Here is a tiny trained network, its code and every weight. The questions are about switching its units off for an input and a target symbol, where a switched-off unit gives its printed mean instead of its output.

import numpy as np


def w(rows, s, z=0):
    codes = np.array(rows[::2]) - 128.0
    scale = np.full(codes.shape[1], s)
    scale[-1] = z or s
    return codes * scale


def f(y):
    return y / 2 * (1 + np.tanh(0.7978845608 * (y + 0.044715 * y**3)))


def softmax(a):
    e = np.exp(a - a.max(-1, keepdims=True))
    return e / e.sum(-1, keepdims=True)


def log_softmax(a):
    a = a - a.max(-1, keepdims=True)
    return a - np.log(np.exp(a).sum(-1, keepdims=True))


def net(x, mask):
    ids = ['ΓΦΨαβεθμξσ'.index(c) for c in x.split()]
    T = len(ids)
    res = E[ids] + P[:T]
    r = res
    for j in range(3):
        rows = slice(3 * j, 3 * j + 3)
        q, k, v = (r @ M[0][rows].T for M in (Q, K, V))
        z = softmax(np.where(np.tri(T) > 0, q @ k.T / 3**0.5, -1e9)) @ v
        o = O[0][rows]
        res = res + np.where(mask[j], z, o[:, -1]) @ o[:, :-1]
    y = f(res @ A[0][:, :-1].T + A[0][:, -1])
    res = res + np.where(mask[3:7], y, B[0][:, -1]) @ B[0][:, :-1]
    return log_softmax(res[-1] @ U[:, :-1].T + U[:, -1])


Q, K, V, O, A, B = {}, {}, {}, {}, {}, {}
E = w([
[76,92,6],'Γ',
[106,104,88],'Φ',
[185,125,198],'Ψ',
[154,176,179],'α',
[151,160,86],'β',
[139,146,153],'ε',
[140,213,129],'θ',
[68,110,98],'μ',
[182,160,143],'ξ',
[138,154,203],'σ',
],0.021)
P = w([
[106,227,153],'0',
[219,98,67],'1',
[255,34,223],'2',
[87,163,240],'3',
[217,73,82],'4',
[243,36,219],'5',
[69,88,232],'6',
[208,65,82],'7',
],0.0094)
Q[0] = w([
[102,134,55],'H1',
[201,175,148],'H1',
[152,169,164],'H1',
[198,106,110],'H2',
[171,84,133],'H2',
[107,121,250],'H2',
[14,134,53],'H3',
[138,87,203],'H3',
[245,96,157],'H3',
],0.011)
K[0] = w([
[175,189,87],'H1',
[100,185,190],'H1',
[66,130,76],'H1',
[150,224,230],'H2',
[99,110,123],'H2',
[185,65,153],'H2',
[60,118,78],'H3',
[195,88,132],'H3',
[242,244,207],'H3',
],0.011)
V[0] = w([
[170,25,140],'H1',
[137,148,61],'H1',
[81,159,70],'H1',
[206,132,192],'H2',
[171,163,243],'H2',
[200,88,215],'H2',
[73,1,62],'H3',
[138,217,179],'H3',
[137,159,246],'H3',
],0.0088)
O[0] = w([
[84,160,39,73],'H1',
[75,110,180,116],'H1',
[157,135,89,110],'H1',
[172,123,146,218],'H2',
[126,129,166,246],'H2',
[99,92,176,202],'H2',
[113,129,254,2],'H3',
[26,123,142,198],'H3',
[128,163,68,219],'H3',
],0.0072,0.0097)
A[0] = w([
[160,144,57,123],'N1',
[203,4,69,100],'N2',
[138,79,189,254],'N3',
[107,124,82,226],'N4',
],0.012,0.0059)
B[0] = w([
[112,164,23,212],'N1',
[174,12,155,240],'N2',
[38,179,146,254],'N3',
[2,124,242,198],'N4',
],0.0094,0.0069)
U = w([
[104,82,83,99],'Γ',
[75,79,23,38],'Φ',
[114,89,166,17],'Ψ',
[57,166,168,145],'α',
[225,99,44,63],'β',
[123,127,129,107],'ε',
[194,165,85,218],'θ',
[40,72,78,3],'μ',
[228,109,143,57],'ξ',
[1,223,97,199],'σ',
],0.0087,0.0055)

Each question gives the input, a string of symbols that net reads in full, and the target symbol t.
The units are the heads (3 rows each of Q, K, V and O) and the neurons (one row each of A and B). Each row of codes is followed by its name. A weight is (code - 128) times the scale printed after its matrix; where a second scale follows, it is the last column's (O, A, B and U).
mask holds one flag per unit, heads first, then neurons. A switched-off unit (its flag False) gives its mean, the last column of its rows in O or B, instead of its output. The means were averaged over made-up inputs and are rounded, as every weight is.
A unit's drop is (log p(t) with every unit on - log p(t) with that unit switched off) / (log p(t) with every unit on - log p(t) with every unit switched off).
The circuit of an input: a set's keep is (log p(t) with only the set's units on - log p(t) with every unit switched off) / (log p(t) with every unit on - log p(t) with every unit switched off). Starting from all 7 units, units are removed one at a time, each time the one whose removal leaves the highest keep (on an exact tie, the one counted first), for as long as the keep stays at least 0.8.
circuit, biggest first: the units of the circuit, biggest drop first
most important unit: the unit with the biggest drop
k most important neurons: the k neurons with the biggest drops, biggest first
heads that matter: for each layer, one digit per head in row order, 1 if its drop is at least 0.15 and else 0, layers parted by /
drop when u is switched off: that unit's drop, to one decimal
input ξ α Ψ ε μ β, target β: 3 most important neurons	N3, N2, N1
input θ α ξ ξ β, target Φ: 3 most important neurons	N1, N4, N2
input μ β ε α Φ Ψ θ β, target Φ: heads that matter	001
input θ ξ Φ Γ θ β Ψ, target σ: 2 most important neurons	N3, N2
input Ψ β Γ Γ β σ, target σ: heads that matter	010
input α σ σ α Ψ α ε μ, target α: circuit, biggest first	H3, N3
input μ α β, target β: 3 most important neurons	N2, N3, N1
input θ θ θ θ Γ α θ ξ, target β: heads that matter	101
input β α θ α β Γ Ψ, target σ: most important unit	N2
input Ψ α α Ψ Γ ε α μ, target α: drop when N3 is switched off	0.5
input β σ ξ Ψ Γ, target Ψ: drop when N3 is switched off	0.1
input θ σ β θ Γ, target Ψ: drop when H1 is switched off	0.0
